Below is a small trained network, with its code and all its weights. Each question gives an input and a class and asks what happens when units are switched off, that is, made to give their printed mean instead of their output.

import numpy as np


def w(rows, s, z=0):
    codes = np.array(rows[::2]) - 128.0
    scale = np.full(codes.shape[1], s)
    scale[-1] = z or s
    return codes * scale


def f(y):
    return y / 2 * (1 + np.tanh(0.7978845608 * (y + 0.044715 * y**3)))


def log_softmax(a):
    a = a - a.max(-1, keepdims=True)
    return a - np.log(np.exp(a).sum(-1, keepdims=True))


def net(x, mask):
    res = np.array(x, float).reshape(1, 6) / 4 @ E
    y = f(res @ A[0][:, :-1].T + A[0][:, -1])
    res = res + np.where(mask, y, B[0][:, -1]) @ B[0][:, :-1]
    return log_softmax(res[-1] @ U[:, :-1].T + U[:, -1])


A, B = {}, {}
E = w([
[146,116,95,154,155,110,249],'x0',
[82,161,162,112,43,62,160],'x1',
[57,150,189,147,210,81,59],'x2',
[129,144,12,221,117,114,117],'x3',
[91,73,136,197,184,195,243],'x4',
[64,77,99,147,1,95,108],'x5',
],0.0094)
A[0] = w([
[95,154,74,140,113,122,107,198],'N1',
[111,169,178,131,149,137,51,233],'N2',
[142,211,114,102,180,123,132,114],'N3',
[87,140,156,77,118,141,103,208],'N4',
[132,136,56,167,82,181,136,182],'N5',
[217,123,85,119,115,112,70,174],'N6',
[102,71,28,131,126,119,133,135],'N7',
[105,37,132,167,181,139,132,245],'N8',
[254,202,125,136,177,120,129,135],'N9',
[98,39,170,91,123,113,93,226],'N10',
[131,89,113,131,142,131,122,76],'N11',
[104,132,151,71,108,141,102,177],'N12',
[135,173,198,89,107,135,110,110],'N13',
[183,96,102,209,71,103,166,222],'N14',
[144,63,117,122,173,162,143,252],'N15',
],0.012,0.0035)
B[0] = w([
[98,17,169,230,163,184,201,187],'N1',
[100,3,77,152,50,34,139,245],'N2',
[171,79,92,117,64,98,78,201],'N3',
[105,49,62,148,126,59,89,196],'N4',
[99,102,154,171,138,87,125,219],'N5',
[20,13,196,224,82,159,191,222],'N6',
[169,89,152,176,51,104,152,200],'N7',
[61,89,145,142,165,178,183,232],'N8',
[165,192,106,26,120,63,38,254],'N9',
[129,83,70,130,44,66,95,212],'N10',
[156,70,95,130,120,161,172,132],'N11',
[100,118,105,148,146,94,65,192],'N12',
[123,75,109,127,115,90,196,195],'N13',
[166,67,125,239,158,36,142,237],'N14',
[121,72,200,184,172,231,240,226],'N15',
],0.0071,0.0096)
U = w([
[166,149,126,96,92,60,90,120],'0',
[53,137,168,199,123,147,186,251],'1',
[248,226,168,17,143,193,160,23],'2',
],0.011,0.0026)

Each question gives the input, the list of numbers given to net, and the class t.
The units are the neurons (one row each of A and B). Each row of codes is followed by its name. A weight is (code - 128) times the scale printed after its matrix; where a second scale follows, it is the last column's (A, B and U).
mask holds one flag per neuron, in row order. A switched-off neuron (its flag False) gives its mean, the last column of its row in B, instead of its output. The means were averaged over made-up inputs and are rounded, as every weight is.
A unit's drop is (log p(t) with every unit on - log p(t) with that unit switched off) / (log p(t) with every unit on - log p(t) with every unit switched off).
The circuit of an input: a set's keep is (log p(t) with only the set's units on - log p(t) with every unit switched off) / (log p(t) with every unit on - log p(t) with every unit switched off). Starting from the 12 units with the biggest drops (on a tie, the unit counted first), units are removed one at a time, each time the one whose removal leaves the highest keep (on an exact tie, the one counted first), for as long as the keep stays at least 0.8.
units of the circuit, in order: the units of the circuit, biggest drop first
unit that matters most: the unit with the biggest drop
top k neurons: the k neurons with the biggest drops, biggest first
drop when u is switched off: that unit's drop, to one decimal
input [-3,-2,5,-4,2,3], class 0: units of the circuit, in order : N6, N10
input [-5,-1,4,6,3,-6], class 0: units of the circuit, in order : N9, N6
input [-5,-7,-1,6,-6,0], class 1: units of the circuit, in order : N6
input [-8,-3,-3,3,1,-6], class 0: top 4 neurons : N9, N8, N1, N3
input [4,-5,-4,-7,0,2], class 2: top 3 neurons : N6, N2, N1
input [-1,6,6,4,-8,7], class 1: top 4 neurons : N1, N9, N6, N3
input [-1,-6,-3,-3,-8,8], class 1: top 4 neurons : N6, N9, N1, N3
input [-5,1,8,8,-8,5], class 1: top 2 neurons : N1, N6
input [-3,4,-3,-1,-8,8], class 1: top 2 neurons : N6, N1
input [-4,-4,-3,-5,0,3], class 0: top 2 neurons : N1, N10
input [-1,5,-4,-8,1,-5], class 0: drop when N13 is switched off : 0.0
input [2,3,-2,-6,-2,-5], class 0: drop when N4 is switched off : 0.1
input [2,5,-2,-3,-1,3], class 0: drop when N15 is switched off : 0.3
input [7,8,-5,2,1,-7], class 0: unit that matters most : N14
